Here is a tiny trained network, its code and every weight. The questions are about switching its units off for an input and a class, where a switched-off unit gives its printed mean instead of its output.

import numpy as np


def w(rows, s, z=0):
    codes = np.array(rows[::2]) - 128.0
    scale = np.full(codes.shape[1], s)
    scale[-1] = z or s
    return codes * scale


def norm(h):
    return h / np.sqrt((h * h).mean(-1, keepdims=True) + 1e-5)


def f(y):
    return np.maximum(y, 0)


def log_softmax(a):
    a = a - a.max(-1, keepdims=True)
    return a - np.log(np.exp(a).sum(-1, keepdims=True))


def net(x, mask):
    res = np.array(x, float).reshape(1, 8) / 4 @ E
    u = 0
    for l in range(3):
        y = f(norm(res) @ A[l][:, :-1].T + A[l][:, -1])
        res = res + np.where(mask[u : u + 12], y, B[l][:, -1]) @ B[l][:, :-1]
        u += 12
    return log_softmax(norm(res)[-1] @ U[:, :-1].T + U[:, -1])


A, B = {}, {}
E = w([
[130,125,128,127,130],'x0',
[129,131,128,129,129],'x1',
[128,128,128,129,127],'x2',
[125,133,130,130,128],'x3',
[2,34,137,79,102],'x4',
[81,170,63,20,135],'x5',
[112,138,20,176,52],'x6',
[132,122,126,126,128],'x7',
],0.0027)
A[0] = w([
[118,125,125,125,122,64],'L0N1',
[214,246,72,50,143,86],'L0N2',
[91,102,174,49,188,1],'L0N3',
[103,69,219,187,47,34],'L0N4',
[129,130,24,226,26,99],'L0N5',
[203,217,72,129,154,163],'L0N6',
[115,224,131,65,140,85],'L0N7',
[101,25,70,107,35,111],'L0N8',
[119,99,216,226,180,171],'L0N9',
[189,75,230,102,149,164],'L0N10',
[205,244,62,27,142,65],'L0N11',
[30,46,210,169,4,99],'L0N12',
],0.0029,0.0014)
B[0] = w([
[137,136,113,121,126,128],'L0N1',
[62,74,94,192,179,229],'L0N2',
[176,128,209,137,105,175],'L0N3',
[26,164,71,151,167,179],'L0N4',
[145,76,140,86,56,251],'L0N5',
[105,51,149,160,93,239],'L0N6',
[135,84,163,151,145,178],'L0N7',
[95,254,105,138,136,222],'L0N8',
[194,157,75,146,145,218],'L0N9',
[171,219,92,171,167,210],'L0N10',
[29,96,122,187,154,225],'L0N11',
[103,151,57,121,202,239],'L0N12',
],0.0035,0.0023)
A[1] = w([
[112,117,188,157,224,104],'L1N1',
[67,185,147,134,156,159],'L1N2',
[96,59,145,148,163,162],'L1N3',
[150,105,95,144,42,184],'L1N4',
[91,112,188,186,143,117],'L1N5',
[58,156,161,122,160,203],'L1N6',
[139,181,127,202,117,132],'L1N7',
[179,103,83,182,109,251],'L1N8',
[88,106,187,163,184,56],'L1N9',
[60,125,151,138,155,196],'L1N10',
[111,175,197,69,160,82],'L1N11',
[130,144,194,2,133,55],'L1N12',
],0.0046,0.0021)
B[1] = w([
[190,250,72,51,184,212],'L1N1',
[161,96,107,96,61,201],'L1N2',
[102,142,108,90,137,190],'L1N3',
[105,103,191,39,105,208],'L1N4',
[149,137,86,55,180,173],'L1N5',
[224,67,112,115,81,226],'L1N6',
[102,78,165,124,143,201],'L1N7',
[59,71,237,75,137,252],'L1N8',
[146,200,72,59,159,174],'L1N9',
[192,102,116,63,80,224],'L1N10',
[101,16,136,92,68,168],'L1N11',
[101,3,196,233,65,167],'L1N12',
],0.0033,0.0034)
A[2] = w([
[153,117,114,99,217,155],'L2N1',
[175,112,128,105,184,205],'L2N2',
[64,78,73,122,121,189],'L2N3',
[144,129,133,2,143,220],'L2N4',
[140,186,119,168,104,134],'L2N5',
[209,185,204,127,112,10],'L2N6',
[142,156,94,79,170,29],'L2N7',
[137,76,91,192,103,234],'L2N8',
[166,118,147,90,170,131],'L2N9',
[187,136,122,207,122,84],'L2N10',
[156,120,169,198,60,87],'L2N11',
[33,87,56,149,81,175],'L2N12',
],0.0052,0.0012)
B[2] = w([
[114,189,74,138,114,189],'L2N1',
[79,182,105,151,120,188],'L2N2',
[178,176,174,188,178,234],'L2N3',
[73,119,78,161,45,245],'L2N4',
[136,90,156,139,138,133],'L2N5',
[118,111,195,188,190,163],'L2N6',
[94,138,86,101,84,164],'L2N7',
[114,109,193,75,147,176],'L2N8',
[123,163,87,205,95,176],'L2N9',
[91,72,133,60,99,149],'L2N10',
[88,122,2,28,70,157],'L2N11',
[215,178,179,170,222,253],'L2N12',
],0.0042,0.0046)
U = w([
[164,173,183,204,226,110],'0',
[96,218,1,80,98,36],'1',
[107,5,178,80,43,253],'2',
],0.0084,0.00054)

Each question gives the input, the list of numbers given to net, and the class t.
The units are the neurons (one row each of A and B). Each row of codes is followed by its name. A weight is (code - 128) times the scale printed after its matrix; where a second scale follows, it is the last column's (A, B and U).
mask holds one flag per neuron, layer by layer. A switched-off neuron (its flag False) gives its mean, the last column of its row in B, instead of its output. The means were averaged over made-up inputs and are rounded, as every weight is.
A unit's drop is (log p(t) with every unit on - log p(t) with that unit switched off) / (log p(t) with every unit on - log p(t) with every unit switched off).
The circuit of an input: a set's keep is (log p(t) with only the set's units on - log p(t) with every unit switched off) / (log p(t) with every unit on - log p(t) with every unit switched off). Starting from the 12 units with the biggest drops (on a tie, the unit counted first), units are removed one at a time, each time the one whose removal leaves the highest keep (on an exact tie, the one counted first), for as long as the keep stays at least 0.8.
circuit, biggest first: the units of the circuit, biggest drop first
most important unit: the unit with the biggest drop
top k neurons: the k neurons with the biggest drops, biggest first
k most important neurons of layer l: the k neurons of layer l with the biggest drops, biggest first
drop when u is switched off: that unit's drop, to one decimal
input [-6,4,8,1,2,7,-8,-3], class 2: circuit, biggest first => L1N12; L1N11
input [-4,-2,-4,-6,-1,1,8,-1], class 0: circuit, biggest first => L2N12; L1N10; L2N4
input [5,-6,8,-5,7,-3,7,-1], class 0: circuit, biggest first => L2N12; L2N3
input [-4,-6,5,4,4,-3,7,5], class 0: circuit, biggest first => L2N12
input [-5,-6,-8,-5,8,0,-8,6], class 1: circuit, biggest first => L1N1; L1N9; L1N8; L0N10
input [6,-6,-5,6,-5,7,1,-1], class 0: 2 most important neurons of layer 2 => L2N12; L2N3
input [-3,-6,4,3,4,0,0,6], class 1: top 2 neurons => L0N12; L1N10
input [-1,-7,-5,-5,-1,-2,8,1], class 2: top 2 neurons => L0N5; L1N4
input [6,-3,1,1,-2,0,4,-8], class 2: 2 most important neurons of layer 1 => L1N4; L1N8
input [2,7,0,-1,5,0,-4,-3], class 1: 2 most important neurons of layer 0 => L0N5; L0N12
input [4,3,2,3,-8,2,6,5], class 0: top 4 neurons => L0N2; L0N11; L2N12; L1N6
input [3,6,-5,7,-3,6,1,8], class 0: drop when L2N3 is switched off => 0.2
input [2,-2,4,-3,1,-8,-5,5], class 1: drop when L0N11 is switched off => -0.1
input [-8,2,4,-4,-4,6,5,7], class 0: drop when L1N3 is switched off => 0.0
input [1,-7,-4,0,-4,0,5,0], class 2: most important unit => L0N5
input [-8,-5,8,-4,-6,0,2,8], class 2: 2 most important neurons of layer 0 => L0N12; L0N4
